Each row is followed by its class.
[-154  -91   82 -265 -145  242 -153   82  -42   91  285  -22   -6 -362
   86  320  345 -180 -279   19 -129 -143  -42   80 -460  168  -98    5
   28 -186  -46   51   54 -295  -70 -201  -41]	(56)
[ 287  -91  -76  302  368 -238 -192  -33 -210  -50 -121 -296  -59  261
   61 -127 -103  348  -23   26  158  170 -308  360 -269  351   98  129
  -20   24  -94  -58  -56  145 -120  111  196]	(97)
[-308  101    4   93   84  313  -10  350  153  -38   46 -152 -170  242
 -221 -216 -174 -181  177  -80 -183 -617  207   27  200 -211   37   -2
  229   -7  245 -574   97 -370  339  160 -123]	(138)
[ -14    2  -88  -39  -43 -365 -147 -465  185 -167 -193  376  -62  -65
  236 -144  140  135 -197   16 -288  228   27 -169  212 -375  -41   43
  164 -165 -270   95 -163   67  -76 -197   23]	(61)
[ -68  216   -8 -255 -248   20  216   80   45   92  242   11  -19 -231
  237  336 -158 -165  491   72  105  -57  339 -863 -238  219  -64 -430
   27 -133  169   61    9 -126  265  -75 -291]	(89)
[ -17  101  117  168  129  153   40  -58   65  -69 -168  381 -157  227
 -420 -204   -5 -146   30   57 -147  -96  233  325   58 -560  105  221
  -75   19  -52  143  -45  -79  -81    6 -340]	(89)
[  44  -69  166 -389  161  -89 -228 -221 -184  161  -90  112  -12 -260
  486 -226  244  -41 -527   -2 -153  168   55 -274 -315  -17    7  121
  175  -56 -165  209   14  111 -163 -216   21]	(138)
[-409   34  133  193    4  522 -241   86 -245  257 -159  -55  -88 -162
 -118 -623 -276 -158   64  -10 -167 -561  426  -27 -207  -73 -107 -166
 -159  209  184   11  192 -414  181   40 -241]	(56)
[-194   78   55 -446  -37  157  163 -232  -58  309 -243   -9  -52 -490
  276 -190  -56  148  161   62  -81  122  360 -571 -622   39 -173 -196
 -135  196  317  -81  -29  -43  264  -58 -152]	(48)
[ -62   40  144 -454  -16  126 -269 -233   55  206 -225  181   66 -493
  105   28  123  -56   59  191 -107   13  201  -84 -123 -136   -4   69
 -221 -128   24  366  151 -191  171 -116 -142]	(89)
[ 179   51   59  -58 -120  -20 -228  -59 -255  184 -330  352   75 -217
 -186 -225 -153   76  -15   -2 -244   18  411  304  -86   38 -243    8
  -86  393  -24  209  130    0  192  189 -105]	(18)
[ 264 -111  -50  -34 -433 -466   94  244 -205  -70 -344  -54  185 -253
 -162 -465 -395 -379  134  175  225  211   73  114   51  161  217  230
  -41  132  -15  174  290  118 -136  101  423]	(10)
[  18   13   13  -58  -79 -255  168  245 -236   74   19  -26   81   75
  -11 -316  -70 -226  194  124    4  200  197 -402 -120  146  257  -78
   33  -70  172  424 -117 -184  111  103 -254]	(56)
[ -28 -249  254 -133  117  210  -27   19   57  246 -546  366 -299  -32
   96 -688  300  170 -320  -86 -268   20   82  182 -281 -736  299  257
 -183   15 -310  -38 -292  -84  -23  266 -120]	(208)
[ -21   -2  207 -203   74  387   -6 -153 -242  155  110  405 -203  -87
  243  279  516 -101 -404  -74 -362   44  224 -464 -307   50  321 -142
  294   55  -70  -10  230  -87  -32  -10  -19]	(10)
[  41 -135    2  -37 -238 -196  120  372 -259  220 -266  285 -205  145
 -258 -271  -97 -115  -30   -5 -172   63  251   63  -84 -314  283   75
   26  228   38 -220   48   75  282  259 -176]	(197)
[ -61 -257  227 -140  388  -50 -202  -14  -26    3   -9 -338   87  -85
  396 -631 -129   88 -148    2  -39 -107 -175 -437  133  212 -149   10
  -67  -36 -146  152   37  -88   14  -61  -97]	(10)
[-218  -63  224  357  204  242  111 -256  -58  -79  -23  122  159  -48
 -319 -129   64  243 -294  -38  -68   31  -52   83  130 -341 -290  -15
  181  215 -188   78  -10  -34  -51 -214 -463]	(138)
[ 345  186   38  259   56 -679  -52 -254  -95 -184 -175  197   38  295
   86 -414 -419  -11  126  158  120  455  227 -454   38  -17  351  -50
  198   51 -340  126  -96   87 -395  -78   38]	(89)
[  78  205   -9 -300 -216 -117 -224   14  252  278   32   48    4 -240
  -57   52 -243   48  378   36 -131  -26  376   95 -124  149  -58 -191
 -221  -54   93   75  172  -75  269   92 -224]	(97)
[-141  -32 -164  231 -188  121  214  144   61 -104  294 -276  193 -142
 -194  111 -196 -192  108  -97  217 -445    1 -306  410 -158 -324 -308
   36  -17   21 -189  204    3   57  -60   11]	(50)
[ 188  -55    4  404  -26 -339  125  -53 -315  -16 -281  132  -20  284
 -278 -291 -372    9  -79  -81  -11  153   47  471   40 -403  149  100
   80  296 -206 -281  385  311  -34   14 -171]	(50)
[-218  -81  110 -129  -20 -193   81  151  153  -18  -62 -201  178 -504
   -4  152   43  145   69   86   99 -217  109  196 -171  119 -344    6
 -102 -255  205   70  356 -146  152  108 -146]	(10)
[ 237  379  406 -349 -291   79 -165  309  -79  528  -47  605 -328  -48
  -16  573  300 -115  -16  -76 -399  122  535  365 -476  257  298   40
  281   57   25  -13  150    2  106  110 -135]	(208)
[-298  -37  117   91  117  167    8    0   -3   79  212 -263 -119   64
  170 -168 -111  349   -9  -86   56  -84 -102   96    4  -50  -15  -20
   -5   20  -22 -186  -11   36   71  -11 -118]	(61)
[-692  -38  302  470  163  259  322  138   58  -79 -171 -276  -13 -118
 -338 -451 -112  205  -98  -13 -189 -277  182   98  592 -465  -85  177
  435   71  149 -223  359 -247  342   51 -390]	(197)
[ -66  -15   71  -90 -165  -76  -97  398  -21  193 -127 -117   35  -45
 -203 -349 -138 -100    3 -107 -307   13    9  251  140   40  -29  -40
 -102  209  241  -97  -57  -76  345  232 -186]	(61)
[-247  -39   -6  347 -138 -299  351 -171   33  -85 -318 -118  286 -417
 -344 -413 -251   34  205  238  237   48  114  137 -162 -244 -203  160
 -130  -60   98  289  234  -78  -76 -135 -202]	(50)
[-319  144  155 -123 -170  314   64 -180   20  289 -342  343 -227 -395
  157 -299  160   54  -93  -47 -363  -41  498 -355 -357 -249 -122  -41
  147  155  116  -12   92 -125  171  -38 -137]	(197)
[ -55  353 -171  313 -228   79  433  276   77  -75  109  -98   33  169
 -438  123 -382 -145  788  121  201  -21  305 -444   -6  331  -97 -251
  -29  146  495  125 -115  -99  259  131 -161]	(208)
[-370  189  419  186  356   97  421   95  161  244 -125 -349 -146  -11
 -139 -105 -116  380  284   45   42   61  256   67 -208 -157  121  114
  187  -38  240 -170  344 -147  239   79 -559]	(89)
[-170  -20  247  -92  -95  362  268  -69 -134  183  -63  248  -87 -449
   -8 -343  173 -449 -272   11 -278 -152  415 -137 -394 -275  137   65
   48   32  -75  286   43 -151 -202 -123 -275]	(50)
[-132  197  184 -120  -12  621  435 -135  101  116   28  241 -208  -44
   26  196  274  -42  185 -113  -63  -66  203 -289 -239 -161   77   29
  179   70  182  -39  240  -35  105  -62 -133]	(10)
[ -42  100  188 -140   36   43  223  174  -96  170 -179  328 -252   55
  -64  159  236  -11   66   -8 -155    6  248  107 -410 -273  154   33
   14   31  156 -220   14  -88  159  128 -246]	(56)
[-142  -55  273   25  264  450 -116   -9 -199  289 -234   11 -140 -119
  -93 -152  162  117 -331  -93 -299 -193  354  187 -303 -176   85  140
  119   92   43   -1  647  -68  191  125 -268]	(208)
[-135 -244  376   18  255  394  -25  238  -95  315 -155  -67 -125  -58
 -139 -108  462  327 -368 -181 -170 -226   24  542  -33 -310  -87  193
    8  -38   28   -6  268 -146   50  315 -190]	(138)
[ 221    0 -311 -140    6 -262  101   37  164 -231  188 -150   81  489
 -209 -297 -305   84  438   39  329   91 -162 -200  412 -338 -165   31
  -92   40  -84 -152 -253  113  -19  -70  164]	(197)
[-154 -122 -193 -363   37   21 -446 -235 -240  218  -54   79   32 -425
  522 -385   36  142 -359    6 -247   70   48 -386 -604  247 -203 -296
 -199   91   47  257   65  115  294  -74  -58]	(10)
[-282   35  -37   20  197  448   38 -169   30  142   64 -297  -88 -146
   60  -19  196  173  -39  -49 -188 -158   23  -65 -298   49 -148  133
   49  -12  237    0  270 -162  216  -34  -81]	(50)
[-380   65  107  201  -39  154  221  182    3   92   27 -249  125 -102
 -500  -85 -191   83   92   30  -56  -56  255   48 -174  -62   12  -98
  109  134  327 -123  131 -276  281   94 -572]	(197)
[ 290  137   10  141   20  -63  -14  205   58 -127  -17   37   58  305
   26  -87 -124   66  110 -140  174  131  -40 -308  178 -138 -192 -379
  -70  170 -151 -124  171  110  -39  207   47]	(48)
[-300   39  104    1  -40  334  201   39 -119  387 -117 -268   28 -305
   30 -368 -266 -175  111  -53   -9 -235  444 -461 -349   26  118  -58
  -11  186  264   54  294 -232  279   69 -404]	(208)
[ 178  134 -153 -480 -183 -598  -37  156 -291   45 -111  -17  -15 -213
  486 -139 -136  114   37  118  203  456   76 -293 -491  304 -162 -167
    4  101  219  -55 -246  335   15   36  427]	(48)
[ -56  106  -97  -16  -54 -314  141  189   84  -19  -59  -14  114   13
 -175  -28 -186   95  467  197    7   69  107  -31  103  232 -273  -45
 -153   58  306  157 -120  -89  356  146 -115]	(50)
[  -6   42   65 -248  -27  -36  140   86  -89  143   12 -177  123 -273
  421  174  170  145  261  163  188  220  113 -496 -271  554 -160 -249
 -160 -157  230  406  324   27  126  101  173]	(48)
[ 452  -98 -115 -385 -219 -195 -351   94 -231    7   33  400  -44 -167
  274  155   -1 -503   38   56  -18 -223  147 -160 -170  270  145  -55
 -183 -124 -112  255 -281  -99 -156   49  217]	(208)
[  25  402  263 -224 -285   67  188  258  -42  402   -8  -25  -94   22
 -123  311 -235   -7  341  -80   29  175  453 -101 -270  371 -209 -136
  171  386  423 -295  323   28  158   47  -43]	(89)
[-245  195  216  241  139  208  140 -239  154    3 -386  176 -122 -196
 -158   62  298  142 -174  -12 -238  -83  196  431 -154 -553  210  346
  178  -27  -42 -296  260 -149    8   70 -101]	(18)
[ 237   17  244 -109  346  138  -56 -127  137  275 -238  -89  -64  -94
  230  328  155  165   60   -4   70   -5 -137  344 -247  218  198  176
 -121 -135 -128   78  -73  146  -16  -14  -77]	(138)
[ 439  136  396 -132 -208 -340 -236  148 -114  124 -210  659 -115 -186
  127  170  132 -217 -194  146 -122  295  206  135   -5  268  349  121
  108    0 -315  354  -95  203 -305   66  228]	(18)
[ -84  348  407    9  258  278  220  284  129  129 -126  110 -146  341
 -391  274   96  168  120  -58  -96   16  134  325  -29  -23  -37  229
  283  269  328 -348 -140  -53  221   97 -270]	(208)
[ -16  -30  148 -122 -250  148  363  209  -10   24 -269  338 -175 -306
 -244 -414  -75 -340   55  -15  -24  -77  278  197 -163 -457    1  177
 -102  125  102  228 -122   30  -48  111 -217]	(10)
[-244  228  372   32  314  109   61   93  -96  221  -91  185  -87  157
 -169  111  272  364 -182    9 -338  106  173  444 -435  -82  106  135
  293  187   24 -392  133 -104  293   18 -423]	(48)
[ -95  257  252 -269  -46  232   88 -106  -14  311  171  -32   14 -392
  108  198  -44 -167  132  -10 -270   55  463 -167 -283  417   47  -49
  204  -16  208  456  517  -49  258 -159 -524]	(10)
[-307   95  392   37  304   89   16  169   52  120 -246 -127  -30 -165
 -116   -4  138  242  -81  148 -128   43  144  185 -147  -95   97  110
   52  -33   95  -69  279 -187  239  100 -274]	(56)
[ 114   84  100 -311 -144 -272  170 -219  -54   57 -320  379 -171 -253
  374  108  241  -81  -68  115  -20  287  341 -152 -259   51  109  196
  302 -224  107  274  285  151 -130  -64  266]	(97)
[  66  110  247  -36 -299 -419  -21  182  398  167 -337  -72   35 -147
 -207  -97 -260   73  327   88  230  -90  285  301  150 -123 -124  300
  -10 -214   36   30  280 -147 -112  127   69]	(50)
[ 115  145 -211  119 -161  153   59   78  112 -150  327  134  -37  426
 -397    6 -124 -224   96 -212 -255  -80   32  -44  479 -229   35 -147
  251  138  -48 -164   10   85  161  -28 -157]	(10)
[-103   16  161  113  135 -312   -8 -204 -232  203 -456  196    8  -41
 -195 -899 -247   74 -147   97 -199  305  263  223  -42 -451  108  207
  -63  346   -9  150  -73   75  -50  -36 -297]	(138)
[ 125  -66   93   28  461  296 -190   59  -99  118 -120  -81 -181  646
 -262 -293  153  -43  -27 -172 -348 -175 -273  387  352 -700  310  299
 -150  187 -234 -468 -256 -166  195   91 -322]	(138)
[  80   41  186   53  154   59 -432   99 -246  261   19   76  -89  210
   42  -72    4  211 -321 -135 -222  107  -95  663 -246  -20  323  -15
  -23  222 -270 -307   84   62   41   96 -110]	(208)
[ 123   16   97 -116 -100 -358  -70  168 -192  173 -300   46  -70   63
 -210 -286 -183   65  -73    4  -18  158  255  516   10 -297   52  276
   -9  110   46   -8  401  298   44  125   19]	(61)
[ 207  169  130 -333 -446 -240  276  212   60  162 -382  322 -295 -180
   83  -21 -252 -117  474   38  165  -90  528  105 -478 -167  205  282
   59  -28  105 -318  171    6   33  197  147]	(48)
[ -87   53  -86 -184 -203 -226  128   44   91  211 -313 -197   33 -118
  -25 -290 -296  341  403   34   98  188   92  115 -163   84 -117   -7
 -120   87  447 -101 -152   46  317  198   60]	(50)
[ -30   38  149 -282  -17  374  116  -54 -104  235   46    9 -166 -199
  168  185   96 -227  126   65  149 -233  261  -48 -423  -28  158   95
   28 -167    8  150   18 -102 -104 -162 -102]	(138)
[-411 -107  -83 -133  -30  479  192  115  -51   68  195 -373   -9 -282
   92 -247   25 -140   10  -58  119 -451 -109 -257  113 -125 -254  138
   66  -26  328   16  -57 -153  242  -90   46]	(50)
[ 198   -4  -79 -558  209  197 -104   25 -117  177   37 -160 -110  251
  356   44   50   64  114   -6   89 -121  401 -613 -490  210   35 -178
   25 -142  107   17  -19  -80   89  180   94]	(89)
[ 176  -31  326 -248  -93  425   43   28 -149  318  -55  262 -184 -239
   88  134  296 -256 -268 -125 -195 -134  348 -260 -502  -62  310   -1
  167   24 -206 -101  215 -119 -194   19  -33]	(89)
[  26   -9  105 -124   54   28   27  -17 -162  373 -280 -148 -103  -96
  178 -168   73  264  203   43   37   40  417 -365 -705  217 -209   22
  113  -36  117  216  412 -254  139   99 -161]	(138)
[ 113   27  287  -21  223 -189 -102 -183   50  147 -323  285   59  118
  -33 -167   15  392  -87   44  -45  328   -8   24 -138 -295  129   12
 -133  174 -284  -81 -180   58   37   32 -350]	(48)
[ -61 -348 -163  120  146   97 -164  -96 -113 -140   91 -241  156  247
 -141 -191  107  293 -366 -102  -77   32 -223   52  282 -131  -89    0
   42   14  -63  -33   61  -96   23  163   67]	(89)
[ -15  -21   54  -81  129  102 -126  217 -107  175  117   77  -29  116
 -409  167  180  -57  -98  -32 -359 -120   -3  597   46   56 -146  132
  -41  170  199  -82   35 -144  256   52 -273]	(48)
[ 171 -153  197 -432  374  -72  -55  -69 -149  235 -392  -44  -24    4
   56 -235  190   68 -109  158   39   89  160  115 -281 -165  307  312
   45 -162  -40  148   87  -52   42   53  -45]	(97)
[-394  -17 -329  350  -30  646  136  112  -59 -204  400 -125  125  263
 -583   47   14 -215   54  -54  -60 -468 -133  280  454 -160  -85  -68
  129  116  249 -118  -98 -237  270  -59  -39]	(208)
[-101   35    5   92  -61  153   29   57  208  120   69  -70   32  -69
 -138  165  119 -127  108   -3   37 -283  -71  278 -214  -33   16  126
 -100 -138   16  -38  -25 -325   -9  -10 -136]	(50)
[ 301  289   27 -142  110  -54  245  139  263  144  -87 -198 -125  436
 -146  323 -130  119  549   24  380   96   58   55 -309   61  293  144
   13  -49   84 -282 -129   97    3  101   40]	(10)
[  16 -248  276 -168  154  231 -202  323 -202  362 -133   79  -35 -360
 -159 -178  347 -204 -448  -15 -132 -327  137   93 -428 -154  -88  -13
 -218   96 -100   20    5 -342 -149  169 -119]	(89)
[ 128   94  105 -213  -44 -168 -445 -219  -93  237 -302  217   -6 -321
  307 -119  211  227 -472  -51 -326  261  183 -131 -316   39  -93  -21
   83   99 -211   78  -93  128  -43  -17  110]	(48)
[-243  157  296  -82  432  521  -75 -175  113  -52   77 -174  -97  165
   84  -76  -21  -73  -76    0 -150 -224   89 -346  245 -169  166   58
  194   44  -86 -174   39 -152   77 -189 -229]	(10)
